What each symbol does to the objects:
cd: o>rz, w>jz, f>rm, t>ch, i>fp, b>qj
hr: o>jz, w>fq, f>tq, t>tl, i>nc, b>cd
bq: o>jc, w>fh, f>ds, t>cr, i>cc, b>gd
mp: o>cn, w>sl, f>cf, t>zf, i>zg, b>tm
jc: o>bg, w>ld, f>cr, t>bz, i>bq, b>qt
ff: o>pz, w>nl, f>hq, t>mf, i>pg, b>nz
gh: o>cc, w>dn, f>qh, t>sl, i>hj, b>bz
gb: o>pb, w>jn, f>fj, t>hn, i>zr, b>hl
zg: o>mp, w>qh, f>qg, t>cf, i>qt, b>pn
rp: o>lq, w>th, f>gr, t>lg, i>dq, b>hb
lp: o>gr, w>rf, f>hb, t>zr, i>jn, b>mh
sg: o>qj, w>cd, f>zz, t>dn, i>gj, b>ld
pb: o>mh, w>lp, f>hn, t>mg, i>gb, b>gl
fp: o>cd, w>hr, f>dc, t>rm, i>ft, b>sg
dr: o>tq, w>jj, f>cd, t>rz, i>sb, b>dc
cr: o>bz, w>gh, f>zg, t>mp, i>ds, b>th
ht: o>lh, w>sc, f>mq, t>sb, i>jj, b>tl
pg: o>ff, w>sd, f>pq, t>hq, i>fl, b>qc
hp: o>lz, w>fg, f>hd, t>jj, i>sc, b>nc
gr: o>lg, w>pn, f>zr, t>gb, i>lp, b>cm
mh: o>cm, w>gr, f>mg, t>lf, i>pb, b>zd
hd: o>jj, w>mb, f>hr, t>jz, i>td, b>dr
md: o>mb, w>zn, f>lz, t>fq, i>qf, b>hd
bp: o>rc, w>sb, f>gj, t>sg, i>rz, b>jb
fj: o>hn, w>tc, f>gl, t>zd, i>ms, b>sz
fg: o>nb, w>bf, f>mb, t>dg, i>sn, b>lz
nc: o>hr, w>lz, f>dr, t>tq, i>lh, b>fp
jn: o>lp, w>zf, f>tc, t>hb, i>dt, b>pb
qg: o>cf, w>nm, f>tm, t>dq, i>th, b>dt
nr: o>zz, w>dc, f>ld, t>zm, i>jb, b>hj
nz: o>sn, w>pz, f>qf, t>md, i>qc, b>sc
sz: o>bt, w>hn, f>dl, t>zh, i>rl, b>sd
lz: o>fq, w>nb, f>jj, t>ht, i>hp, b>hr
lq: o>dt, w>qg, f>lg, t>rd, i>rp, b>zr
dg: o>sc, w>nz, f>rn, t>td, i>mb, b>ht
sd: o>nl, w>bt, f>hs, t>gz, i>bm, b>ff
mj: o>bl, w>hl, f>bm, t>sd, i>qb, b>fs
ds: o>cr, w>hj, f>qt, t>zg, i>sl, b>jt
qt: o>zg, w>bg, f>th, t>qg, i>gd, b>rf
ch: o>gj, w>ft, f>jb, t>nr, i>rm, b>dp
zh: o>jm, w>bn, f>mc, t>fs, i>dl, b>gz
tl: o>ft, w>lh, f>bp, t>rc, i>tq, b>ch
fh: o>ld, w>sg, f>hj, t>gh, i>dp, b>jc
dj: o>jb, w>bp, f>dp, t>fh, i>qj, b>hc
qc: o>nz, w>ff, f>gm, t>qf, i>zn, b>dg
hb: o>zr, w>lq, f>cm, t>ms, i>tc, b>mg
hc: o>lb, w>jb, f>bq, t>jc, i>zm, b>sl
ms: o>fj, w>rd, f>hl, t>gl, i>cm, b>rl
bf: o>pq, w>zq, f>qc, t>nz, i>bs, b>nb
qf: o>md, w>mf, f>hp, t>lz, i>gm, b>td
bt: o>qb, w>mg, f>zh, t>jm, i>sz, b>nl
mf: o>zn, w>fl, f>fg, t>nb, i>hq, b>md
pq: o>hq, w>hs, f>nz, t>sn, i>bf, b>gm
zf: o>rf, w>qt, f>rp, t>lq, i>cf, b>lp
qh: o>sl, w>hc, f>nm, t>gd, i>bg, b>mp
hq: o>mf, w>gz, f>sn, t>fg, i>pq, b>qf
sc: o>hp, w>sn, f>td, t>hd, i>dg, b>lh
bz: o>nm, w>cc, f>mp, t>cn, i>cr, b>qg
fs: o>zq, w>bl, f>pg, t>ff, i>mc, b>bf
qj: o>dj, w>rz, f>dn, t>dp, i>sg, b>zm
dq: o>rp, w>jt, f>lp, t>gr, i>tm, b>tc
gm: o>qf, w>hq, f>sc, t>hp, i>nb, b>rn
bs: o>bf, w>fs, f>zn, t>qc, i>pz, b>fg
tm: o>dq, w>cn, f>jn, t>lp, i>pn, b>rd
tc: o>hb, w>rp, f>mh, t>cm, i>rd, b>hn
lb: o>hj, w>nr, f>jc, t>bg, i>hc, b>ds
jz: o>mq, w>rn, f>tl, t>ft, i>hr, b>rz
rz: o>bp, w>mq, f>ch, t>gj, i>cd, b>dj
nb: o>gm, w>pq, f>dg, t>sc, i>fg, b>fq
cm: o>ms, w>lg, f>lf, t>hl, i>mh, b>bn
rc: o>dc, w>dr, f>sg, t>qj, i>bp, b>nr
hs: o>gz, w>zh, f>pz, t>bs, i>zq, b>hq
nm: o>gd, w>bq, f>cn, t>jt, i>bz, b>cf
lf: o>hl, w>gb, f>rl, t>sz, i>mg, b>mj
zr: o>gb, w>dt, f>ms, t>fj, i>hb, b>lf
bm: o>sd, w>sz, f>zq, t>hs, i>jm, b>pg
th: o>qg, w>bz, f>pn, t>tm, i>jt, b>lq
zd: o>bn, w>cm, f>qb, t>mj, i>gl, b>zh
sb: o>dr, w>hd, f>fp, t>cd, i>mq, b>rc
rn: o>td, w>qf, f>lh, t>nc, i>fq, b>mq
jj: o>ht, w>dg, f>jz, t>mq, i>hd, b>tq
rm: o>ch, w>tl, f>dj, t>jb, i>dc, b>dn
dl: o>zh, w>zd, f>nl, t>mc, i>bl, b>hs
gz: o>fl, w>jm, f>bs, t>bf, i>hs, b>mf
hj: o>gh, w>zz, f>bg, t>qh, i>lb, b>cr
tq: o>tl, w>ht, f>rz, t>bp, i>dr, b>rm
sl: o>ds, w>lb, f>gd, t>qt, i>qh, b>cn
mc: o>fs, w>mj, f>fl, t>pg, i>nl, b>bs
mg: o>lf, w>zr, f>bn, t>rl, i>hn, b>qb
rd: o>tc, w>dq, f>pb, t>mh, i>lg, b>fj
dp: o>fh, w>gj, f>lb, t>hj, i>dn, b>bq
cf: o>zf, w>gd, f>dq, t>rp, i>qg, b>jn
qb: o>mj, w>lf, f>jm, t>bm, i>bt, b>mc
gl: o>zd, w>mh, f>bt, t>qb, i>hl, b>dl
jt: o>th, w>cr, f>rf, t>pn, i>cn, b>rp
gj: o>sg, w>fp, f>nr, t>zz, i>ch, b>fh
jb: o>nr, w>rc, f>fh, t>ld, i>dj, b>lb
zm: o>hc, w>dj, f>cc, t>bq, i>ld, b>qh
mq: o>sb, w>td, f>ft, t>fp, i>jz, b>bp
gd: o>qt, w>jc, f>jt, t>th, i>nm, b>zf
nl: o>mc, w>qb, f>gz, t>fl, i>sd, b>pz
bg: o>qh, w>zm, f>bz, t>nm, i>jc, b>zg
bl: o>dl, w>gl, f>sd, t>nl, i>mj, b>zq
dn: o>dp, w>ch, f>hc, t>lb, i>zz, b>cc
jm: o>bm, w>rl, f>fs, t>zq, i>zh, b>fl
dc: o>rm, w>tq, f>qj, t>dj, i>rc, b>zz
fq: o>rn, w>gm, f>ht, t>lh, i>lz, b>jz
bn: o>rl, w>ms, f>mj, t>bl, i>zd, b>jm
hn: o>mg, w>hb, f>zd, t>bn, i>fj, b>bt
sn: o>fg, w>bs, f>md, t>mb, i>nz, b>hp
zq: o>hs, w>dl, f>ff, t>pz, i>fs, b>pq
rf: o>pn, w>zg, f>lq, t>dt, i>zf, b>gr
pn: o>tm, w>mp, f>dt, t>jn, i>rf, b>lg
fl: o>pg, w>bm, f>bf, t>pq, i>gz, b>zn
lg: o>rd, w>tm, f>gb, t>pb, i>gr, b>ms
zn: o>qc, w>pg, f>nb, t>gm, i>mf, b>mb
mb: o>dg, w>qc, f>fq, t>rn, i>md, b>jj
cn: o>jt, w>ds, f>zf, t>rf, i>mp, b>dq
pz: o>bs, w>mc, f>mf, t>zn, i>ff, b>sn
hl: o>gl, w>pb, f>sz, t>bt, i>lf, b>bl
ft: o>fp, w>nc, f>rc, t>dc, i>tl, b>gj
lh: o>nc, w>hp, f>sb, t>dr, i>ht, b>ft
rl: o>sz, w>fj, f>bl, t>dl, i>bn, b>bm
cc: o>bq, w>dp, f>sl, t>ds, i>gh, b>nm
ld: o>zm, w>qj, f>gh, t>cc, i>fh, b>bg
zz: o>dn, w>rm, f>zm, t>hc, i>nr, b>gh
td: o>hd, w>md, f>nc, t>hr, i>rn, b>sb
dt: o>jn, w>cf, f>rd, t>tc, i>lq, b>gb

In the rows, 150 stands for zero.

The rows follow the links: the fewer symbols apart two objects are, the more alike their rows tend to be.

Known rows, each with its object:
220,96,214,108,111,114,91,183,146,157,136,133,70,190,130,163,137,198,176,158,204,208,148,117,128,206,144,158,163,141,19,167,198,118,158,217,124,171,169,147,129,162,162,150,160,144,116,145,168,201,252,134,141,153,228,70,160,139,222,71,157,134,108,126,96,131,108,178,167; object gj
155,183,219,84,257,98,146,146,186,114,94,168,117,169,73,138,141,109,154,183,193,140,117,143,88,210,209,102,159,160,176,122,186,135,133,216,148,200,149,163,175,150,166,131,232,171,193,103,108,118,153,82,196,168,98,131,144,104,222,119,84,220,93,152,115,137,98,197,129; object jt
136,204,206,81,275,99,163,133,192,107,89,173,129,152,71,136,147,85,140,171,173,121,113,143,91,193,216,98,157,164,198,122,166,156,122,195,162,196,142,151,172,147,165,136,225,169,198,114,103,110,140,84,207,170,78,145,150,98,207,132,99,217,91,175,143,143,110,189,131; object cf
143,195,209,80,273,99,157,135,188,108,91,174,124,157,70,136,144,92,147,175,178,127,114,146,94,204,213,101,159,163,191,122,173,150,124,200,158,197,147,153,173,147,166,133,228,171,197,109,104,110,144,81,202,169,83,139,148,98,209,127,92,219,93,166,133,141,105,189,131; object qg
77,187,79,233,136,190,203,143,147,154,189,142,241,125,178,136,163,133,124,141,90,108,166,173,165,75,135,162,146,158,261,142,111,160,156,78,157,118,125,158,167,134,128,162,130,150,173,166,148,126,43,193,136,142,107,237,132,187,76,254,153,163,207,157,186,159,206,123,142; object bl
209,100,196,128,76,121,103,186,153,158,154,118,82,188,135,174,141,202,150,134,171,206,153,105,137,166,132,183,172,142,1,170,179,124,154,186,127,149,162,124,114,157,161,171,121,131,95,185,187,231,250,161,127,166,249,73,170,151,213,95,208,110,110,150,126,134,137,170,186; object rz
159,173,225,94,241,92,139,160,186,115,106,158,111,179,69,138,137,126,159,187,202,152,122,138,81,216,202,108,162,159,158,125,198,118,140,225,135,202,151,166,176,147,163,131,238,170,188,100,113,128,161,86,192,170,119,132,139,112,230,123,83,224,95,139,94,130,95,202,131; object mp
208,104,194,129,79,125,104,181,151,157,151,121,80,184,137,175,142,200,148,127,165,202,154,104,141,163,132,185,168,141,1,172,174,134,152,177,132,148,161,119,113,157,159,170,115,129,93,193,188,233,253,163,130,169,245,69,175,148,207,91,216,102,112,157,139,136,140,167,183; object cd
75,235,173,166,231,103,198,167,206,103,136,130,192,164,60,124,153,99,103,161,118,104,133,132,66,120,198,139,180,173,240,115,159,122,134,149,142,165,109,147,182,127,144,168,204,165,202,153,113,140,64,129,184,184,86,203,137,145,186,232,130,237,123,177,151,136,161,191,138; object jn
221,96,218,92,132,114,91,171,147,152,129,146,63,186,131,165,135,185,181,161,207,204,143,123,131,219,154,149,161,141,29,162,198,125,151,223,132,178,175,148,132,165,169,141,168,146,120,136,164,186,255,122,151,155,216,69,159,129,223,59,148,138,103,129,98,137,101,178,161; object qj
120,135,68,223,112,221,173,133,108,187,200,165,224,111,238,142,158,163,171,159,130,130,177,203,214,115,111,152,121,146,241,156,118,167,173,97,158,122,155,183,167,150,130,137,124,157,164,124,156,101,76,188,124,108,121,222,124,188,46,202,122,131,240,114,156,171,187,101,128; object hs
222,105,219,79,154,112,96,159,150,145,114,155,61,180,127,165,137,173,181,161,212,196,134,123,135,225,163,139,153,142,36,159,189,139,148,223,139,183,176,144,131,167,170,138,169,148,125,132,155,176,256,114,157,156,200,64,163,117,225,52,145,136,98,139,107,137,94,178,158; object jb
88,196,131,194,211,155,188,155,164,138,163,149,219,144,130,118,149,124,149,190,147,108,153,178,116,139,170,123,151,165,288,122,159,121,157,145,138,163,130,192,201,137,136,140,207,173,215,102,110,91,40,140,167,146,73,236,111,166,124,233,68,227,180,120,121,144,156,160,115; object pb
105,145,69,239,108,210,181,149,119,178,208,146,235,124,221,135,157,165,161,159,123,128,178,195,194,102,110,163,134,149,248,152,123,143,175,94,145,118,143,182,174,142,126,146,128,155,170,138,152,114,62,196,121,118,126,233,121,200,57,232,126,151,235,113,150,164,194,113,134; object mc
130,136,62,207,117,226,170,118,101,187,189,174,216,104,246,143,158,156,175,153,131,129,172,208,229,123,112,149,114,143,234,160,108,181,169,95,170,118,161,177,160,155,136,134,116,155,162,130,155,95,87,185,126,105,121,216,135,183,37,184,128,118,236,121,171,175,181,93,128; object fl
189,72,107,202,28,203,123,166,100,203,206,132,153,149,240,167,148,225,183,142,155,196,187,163,215,132,83,192,140,129,87,180,146,143,180,129,135,116,173,160,131,158,140,154,86,135,103,163,196,181,185,205,93,120,231,141,148,195,100,139,181,80,207,107,133,156,171,114,162; object sc
77,203,83,198,177,185,208,124,151,144,165,160,231,112,169,137,166,108,124,139,91,93,155,180,171,86,151,146,139,160,276,137,103,180,145,77,176,123,126,155,168,134,134,154,134,153,182,162,134,107,46,173,156,143,77,229,142,167,76,234,149,168,197,175,204,167,198,121,140; object sz
102,229,189,108,270,99,184,137,204,96,98,161,153,152,60,131,151,76,113,158,135,102,116,136,83,153,216,114,164,170,222,120,154,154,124,166,165,181,123,138,173,138,158,149,210,163,199,146,105,122,107,100,206,185,71,166,153,111,202,174,124,224,97,196,169,142,136,186,138; object tm
78,184,80,236,129,192,199,149,145,156,195,137,241,128,182,136,161,142,129,145,94,111,169,174,166,78,129,167,147,158,255,142,115,150,160,79,152,117,128,161,171,133,130,165,126,150,173,165,149,127,43,195,134,142,113,237,133,190,76,254,152,164,211,149,177,160,207,122,140; object dl
138,139,62,184,106,221,173,103,106,183,176,175,197,98,243,160,164,144,153,120,107,130,167,190,242,101,112,164,117,140,190,167,89,212,153,72,184,106,159,142,133,154,141,146,78,138,132,173,169,123,122,193,123,120,137,180,158,168,48,162,187,85,210,167,219,184,195,86,151; object hq
200,149,225,59,196,95,118,148,175,125,89,157,63,173,88,163,144,136,148,141,182,175,124,111,114,202,186,136,165,150,51,150,176,157,125,208,156,183,158,123,127,159,171,148,171,146,130,160,146,182,242,105,177,175,173,67,180,100,239,60,171,146,69,185,148,140,104,185,165; object zm
218,65,123,145,61,196,104,140,92,199,172,166,116,135,245,173,146,205,201,143,181,195,171,167,232,178,100,168,120,124,64,184,146,168,171,151,155,132,189,156,118,171,153,135,96,139,101,144,188,159,228,174,109,110,216,105,160,161,107,74,169,63,183,117,140,167,142,108,160; object td
201,63,112,184,33,199,111,158,92,204,194,143,139,145,246,169,148,222,192,147,168,196,180,167,223,156,87,183,130,129,76,183,147,151,180,139,140,126,179,164,126,165,148,145,91,138,101,150,197,170,203,190,98,114,226,128,149,183,101,110,170,75,202,102,128,156,156,111,161; object lz
91,196,107,173,220,177,195,117,150,146,150,177,218,114,161,124,154,103,153,173,135,97,146,196,160,139,166,115,131,160,298,129,127,169,147,124,169,153,141,180,190,142,141,131,185,170,207,107,113,66,48,139,171,133,55,229,125,151,89,206,84,197,191,141,162,165,161,134,114; object hn
84,197,136,199,204,149,189,163,172,134,165,145,221,150,121,115,149,128,146,188,145,111,151,173,110,134,171,126,155,166,283,121,164,114,159,147,135,162,127,188,201,134,138,143,210,172,213,106,113,99,40,143,168,149,80,234,109,170,135,242,72,236,177,120,116,143,157,165,119; object gb
84,205,91,179,205,184,204,107,151,142,154,175,225,109,170,132,161,94,132,149,105,91,149,189,172,107,158,131,132,158,287,135,102,191,143,91,181,137,133,157,174,143,136,142,149,158,193,140,124,87,51,155,168,141,61,226,141,157,75,215,126,173,192,173,199,169,182,121,128; object zd
95,234,191,117,264,99,186,143,207,94,103,155,160,154,54,131,153,81,107,156,134,102,120,134,78,145,213,120,167,172,225,117,153,150,122,159,163,177,118,137,174,133,155,155,206,165,196,147,106,129,98,106,204,188,73,174,153,118,197,188,127,225,100,198,170,142,143,185,140; object dq
94,196,101,173,222,182,196,112,150,143,150,179,221,112,166,126,157,100,148,168,128,94,146,198,165,133,165,115,130,160,296,131,120,175,147,115,171,149,141,175,185,144,138,133,175,169,207,112,112,68,53,139,173,132,55,227,132,150,88,204,93,190,188,151,170,166,163,132,119; object mg
136,138,61,184,114,222,172,100,104,183,175,179,197,94,245,158,164,139,155,124,110,129,165,191,243,110,115,161,116,141,198,167,88,212,156,76,186,107,160,147,138,156,140,141,86,141,136,166,166,114,116,189,125,115,128,184,158,166,43,162,175,86,218,160,214,185,193,83,148; object pq
77,194,80,222,147,189,205,141,148,151,186,141,239,123,173,135,163,128,122,141,88,103,165,173,164,75,138,161,145,158,264,141,110,164,153,77,161,119,126,156,168,135,131,164,129,150,178,169,143,125,46,187,141,147,99,232,137,184,75,254,155,165,202,161,191,161,207,124,140; object mj
216,62,120,157,52,199,104,145,92,202,180,160,124,140,247,172,148,213,201,142,180,198,174,169,230,171,94,171,126,125,66,181,145,162,173,148,148,128,186,159,124,170,153,138,96,141,101,145,189,165,220,181,105,111,219,111,153,169,109,85,168,67,191,108,135,161,147,110,160; object rn

Each walk starts at a row. The symbols on each line, taken left to right, move it on to the next object.
Each answer is a row, close to the row of the object it stands for.
---
83,201,140,199,204,142,189,169,176,128,167,136,218,156,114,118,147,128,139,189,142,110,153,168,99,131,174,131,161,170,279,117,165,107,158,148,130,165,123,188,201,132,134,149,212,172,212,111,114,107,38,142,167,154,84,235,110,167,141,246,79,237,171,125,116,140,158,170,120
t b t b
122,135,63,214,116,226,171,125,102,185,193,168,221,111,242,142,157,158,172,157,133,130,176,205,225,120,112,152,116,142,237,158,114,174,171,93,163,118,159,184,163,153,131,135,121,155,162,126,153,96,80,187,124,107,118,217,129,186,42,194,122,126,238,115,163,176,183,96,129
o b f
148,115,83,217,43,203,152,156,113,186,203,131,184,134,227,165,159,191,145,115,107,161,181,156,215,88,91,197,140,139,124,175,112,165,167,86,153,99,149,139,122,148,135,169,65,129,110,201,194,184,145,216,101,132,201,165,156,196,81,180,217,80,209,146,189,162,202,102,171
---
137,137,62,183,123,227,172,100,102,186,176,183,201,94,247,154,165,142,168,135,120,128,167,203,241,117,112,153,110,141,213,163,91,209,156,78,186,114,165,158,144,156,138,135,95,146,147,151,158,102,110,184,128,110,120,193,150,170,39,162,158,95,224,150,202,184,186,84,141
w b f f
155,109,86,219,34,203,148,161,111,189,206,130,183,138,228,165,158,199,148,121,111,168,186,155,208,93,88,199,143,138,113,177,122,156,170,92,149,101,151,143,125,151,136,171,69,130,105,195,193,187,152,219,95,132,209,162,154,196,85,177,213,81,207,140,176,161,197,108,170
o f b i b
207,107,182,119,84,130,107,168,146,159,146,131,81,172,149,177,146,190,143,116,159,196,152,105,155,157,131,183,165,138,2,176,161,151,148,166,144,143,161,113,104,159,161,168,105,128,87,199,191,230,254,163,127,167,237,67,182,145,197,85,227,93,110,170,160,143,146,155,188
---
154,177,221,89,250,95,140,155,187,113,99,164,115,172,74,137,140,116,159,185,196,145,120,143,84,214,205,103,162,161,168,126,190,125,138,220,142,203,150,165,174,151,163,130,234,171,188,99,110,121,157,84,195,169,109,135,140,108,226,120,84,222,96,146,100,133,95,198,130
f t i
91,235,183,130,257,98,190,150,207,96,112,149,168,159,51,129,154,81,102,154,125,101,122,133,71,135,209,126,174,174,230,117,153,149,125,154,157,173,117,140,175,130,153,158,207,165,198,155,106,132,86,113,201,188,75,179,147,124,196,201,131,230,105,195,166,140,148,189,141
t t w o o
72,217,158,192,208,122,193,179,197,113,157,121,206,167,79,122,152,117,114,173,126,111,143,142,70,118,184,142,176,170,257,117,168,103,146,147,128,161,111,165,192,124,140,163,209,165,206,141,115,133,49,140,172,177,91,219,122,163,169,256,109,243,145,151,128,132,162,187,133
---
97,158,73,245,106,203,185,154,131,173,208,138,239,128,205,133,157,162,148,155,112,124,178,184,181,89,115,167,142,153,251,150,123,143,173,88,144,117,137,177,172,140,126,157,128,152,170,146,150,123,55,195,122,129,124,235,120,201,62,248,134,156,227,118,154,160,199,118,134
i t b b
159,104,92,221,30,201,142,165,112,192,210,127,178,141,230,164,156,208,155,125,121,173,185,155,207,98,87,204,146,138,109,177,129,152,174,98,142,101,154,145,127,149,136,170,72,130,107,190,198,191,157,218,96,129,215,159,151,200,89,174,208,81,209,131,167,160,196,109,171
i t b b
206,107,192,124,79,127,110,179,149,158,148,128,79,179,141,177,145,195,145,122,159,201,151,104,148,158,132,186,168,139,3,174,169,142,150,175,135,142,160,114,108,159,160,173,105,129,89,199,190,228,253,164,129,166,243,69,176,148,203,91,219,96,110,163,150,140,143,159,189
---
221,96,154,98,98,164,108,125,118,174,134,167,84,139,198,185,152,171,165,114,163,189,150,137,209,174,127,166,136,132,28,181,135,197,144,148,171,138,181,118,97,169,163,148,89,128,88,183,186,183,260,158,132,141,211,69,188,131,151,50,215,61,135,173,183,164,141,125,177
b i w i
222,91,149,99,97,170,108,122,112,177,136,173,85,134,203,182,150,173,173,120,166,191,153,147,216,179,124,165,131,132,35,183,130,201,146,148,172,138,182,124,103,172,165,142,91,131,89,177,183,176,257,158,130,133,210,72,184,133,142,47,210,53,141,167,181,164,139,120,171
b f
214,95,212,120,95,115,94,190,150,158,148,125,77,191,131,167,137,206,168,153,196,211,150,112,127,192,140,169,169,141,13,164,196,111,159,207,121,168,167,143,126,158,163,158,148,140,107,158,176,214,247,145,136,164,239,73,158,149,222,84,176,127,111,130,97,129,116,179,170
---
120,219,197,92,280,101,174,133,197,100,91,169,140,153,63,132,150,81,127,162,152,112,114,142,90,175,216,105,160,168,212,120,158,159,121,181,166,188,132,142,172,144,161,141,218,166,199,132,102,115,122,89,208,176,71,154,156,102,203,146,114,219,96,192,159,144,123,187,136
o f t i o
77,210,150,201,201,132,190,177,186,123,166,128,214,164,96,118,149,128,127,181,134,112,150,154,84,124,178,137,168,170,266,119,168,102,154,150,127,164,117,180,197,126,136,158,211,167,209,126,118,125,43,141,171,167,90,229,114,170,159,252,95,244,161,134,119,134,162,181,128
o f w b
90,192,117,181,217,170,191,129,154,143,156,170,219,127,155,122,153,110,155,182,143,99,149,194,147,140,169,115,136,162,296,125,139,150,153,134,156,160,140,187,194,141,139,132,198,173,213,99,109,72,46,137,171,133,60,235,120,157,102,215,72,211,187,130,142,157,155,143,113
---
83,178,79,239,122,193,197,153,139,161,202,134,241,128,186,135,157,148,130,144,99,115,173,178,168,78,124,167,148,155,253,145,118,147,163,85,151,116,125,166,171,134,129,162,128,153,171,161,152,130,48,195,131,140,115,237,127,196,72,256,146,162,213,143,173,157,206,120,142
i t t o t
136,140,62,189,96,218,172,108,108,181,178,170,195,102,239,161,165,146,148,117,102,131,169,183,238,101,110,171,120,138,179,169,88,208,153,70,186,101,154,138,131,154,139,150,70,137,130,180,171,133,124,198,123,121,141,181,163,173,50,166,196,81,211,168,223,182,200,87,156
t f i w
137,133,68,197,81,212,169,124,111,181,186,156,192,110,233,164,162,157,141,116,99,141,173,173,229,88,104,184,129,139,159,172,92,199,156,67,175,99,151,134,126,149,138,159,65,130,119,197,180,156,130,204,118,128,163,172,163,179,59,173,210,79,210,170,216,177,204,92,165
